[[ -2  51  19 -28  -1]
 [-21  -4 -17 -27  23]
 [  0  13  12 -24 -17]] yields -1, 0

[ 7 -2 52 -6] yields -6, 7

[ 23  41 -56   9  38] yields 38, 23

[-23 -51  26 -40  15] yields 15, -23

[[ 31 -48  -2  63 -62 -26  35]
 [-49  -7 -43  18 -41  47  58]] yields 35, -49

[[-40 -25 -13  48]
 [-17 -30  -5  29]
 [ 52  36 -68  15]] yields 48, 52

[ -3  -4  27  -5  55 -20  21] yields 21, -3

[-35 -68  -3   6 -52 -23   8] yields 8, -35

[-22  -8  -1 -27 -34  27  67] yields 67, -22
---
-28   21   20  -18   22   10    8
-22   40   50   10   -6  -28  -14
-18  -28    0   19  -14   -5  -14
ans = -14

-24  -14   -7    1   15
-32    2   -7    1   23
  1    2   -7  -53   23
ans = -7

-61   14  -23  -53
-22  -36  -40    8
-21  -62  -20  -17
ans = -62

 -6    2  -12   30   -7
  2   64   -2    8   65
-12  -57   32  -23  -38
ans = 32

-20    6   56   30   17   16
-16   10   67   48   -2  -22
-14   13  -48   -6  -57   -8
ans = -6

-25   13  -32  -18  -11
  3  -15    6   20    2
 -4  -27   52    7   -5
ans = 52

48   7  59  53
56   1  54  67
62   7  13  64
ans = 7

 17   28  -54   -5   21
 51    5    7   22  -46
-12   -6   -9   -9    4
ans = -9

 19   49   10   57
-23   17  -57   12
 20  -38   52  -13
ans = -38
---
152	575	968	167	886	800	955 -> 152, 955

-250	-537	972	298	237	3
-60	-548	972	17	237	184
-48	-548	972	6	237	184
-> -250, 184

2	8	2	2	6	3	8 -> 2, 8

8	4	2	1 -> 8, 1

65	57	56	90	40	66
30	67	61	26	33	23
46	57	66	90	62	73
-> 65, 73

68	79	18	4	35	52 -> 68, 52

5856	1195	7245	7945	3450	6378	4295 -> 5856, 4295

4	1	4	4	8 -> 4, 8
---
(1.82, -0.16, 1.53, -1.06, -0.26) --> 1.82
(13.797, 90.254, -163.747, -91.579) --> 13.797
(-0.16, 0.09, 0.11, -0.16) --> -0.16
(123.068, 23.560, -7.653, -120.354, -53.160) --> 123.068
(0.00, 0.03, -0.14, 0.11, -0.07, -0.13, -0.04) --> 0.00
(2.0, -0.9, -0.9, 1.1, 1.2, -1.1, 0.6) --> 2.0
(-1.7, 1.7, 0.0, -1.5, -0.6, 0.3) --> -1.7
(-0.138, -0.117, -0.150, 0.103, -0.041) --> -0.138
---
[[-39, 14, 0, -11, 11, -44], [20, 14, -28, -38, -18, -60], [-48, 22, 29, -21, 44, -3]] value 22
[-10, 39, -20, -52, -19] value 39
[20, -54, 27, 15, -56, -32, 7] value -54
[63, 8, 32, -27] value 8
[29, 47, -45, 50] value 47
[[18, 9, 39, -11], [19, 9, 38, -11], [-44, -32, -5, 54]] value -32
[-19, -53, -12, 8] value -53
---
4  6  2  4  7  5 yields 5
 50   24   86  157  227 yields 227
52  81  61  47  43   8 yields 8
672  150  447  375  776 yields 776
382  642  153  162  932  954  523 yields 523
756  487  348  233 yields 233
6  9  1  1 yields 1
7  3  2  2 yields 2
---
array([[-39,  31,  64,  17, -50, -57,   6],
       [-69, -31,  34,  69,  48, -12, -64]]) -> 17

array([[ -2,  32,  25,  -7,  53,  68],
       [ 31, -25,  22,  -9, -25,  24]]) -> -7

array([-13,  53,  10,   4, -29]) -> 4

array([  1, -52,  14,  29,  -1,  32]) -> 29

array([[-13, -20,  -5, -18, -27,  57],
       [ 47, -19, -31, -17,   5, -21],
       [  2, -43,  29, -13, -24,   9]]) -> -18

array([-44,   7,   1, -62,  37]) -> -62

array([-36,  52,  -4,  13]) -> 13

array([-57, -21, -35, -31]) -> -31
---
[30, 39, -35, 11, -34, -14, -18] Answer: -14

[[44, 111, 85, 109, 178, 211, 142],
 [45, 171, 38, 154, 142, 141, 88],
 [55, 191, 72, 182, 91, 93, 53]] Answer: 211

[-385, -615, -747, 614, -105, 53, -422] Answer: 53

[81, 84, 12, 35] Answer: 12

[[47, -8, -18, 45, 24, 33, 39],
 [13, -5, -43, -37, -19, -20, -23]] Answer: 33

[[8, 4, 5, 3],
 [1, 4, 4, 3]] Answer: 5

[[634, 247, 125, 636, 580, 520, 563],
 [291, 561, 357, 154, 632, 712, 842]] Answer: 520

[[408, 140, -205, 90, -446, 154],
 [350, 112, 547, 232, -697, 209]] Answer: -446

[94, 18, 29, 24] Answer: 29

[[3, 5, 5, 4, 1],
 [2, 7, 5, 1, 5]] Answer: 4
---
[[ 36 -47  -3  40 -28 -21   7]
 [-34  -2  15  -1  47  57  -9]
 [-41  34  11 -35  34  30  -3]]	-47

[ -8  23   6  49   8 -52]	23

[-55 -70  32  30]	-70

[-47  10  -1  13   4  -7  58]	10

[ 42  29 -33   8 -53 -38  44]	29

[-48 -12  10  68]	-12

[ 67  51  -4  70  20  -9 -19]	51

[[-23  26  68   6  22]
 [-11  26  -5  33 -20]]	26

[-53 -35  25 -12 -22  13 -14]	-35
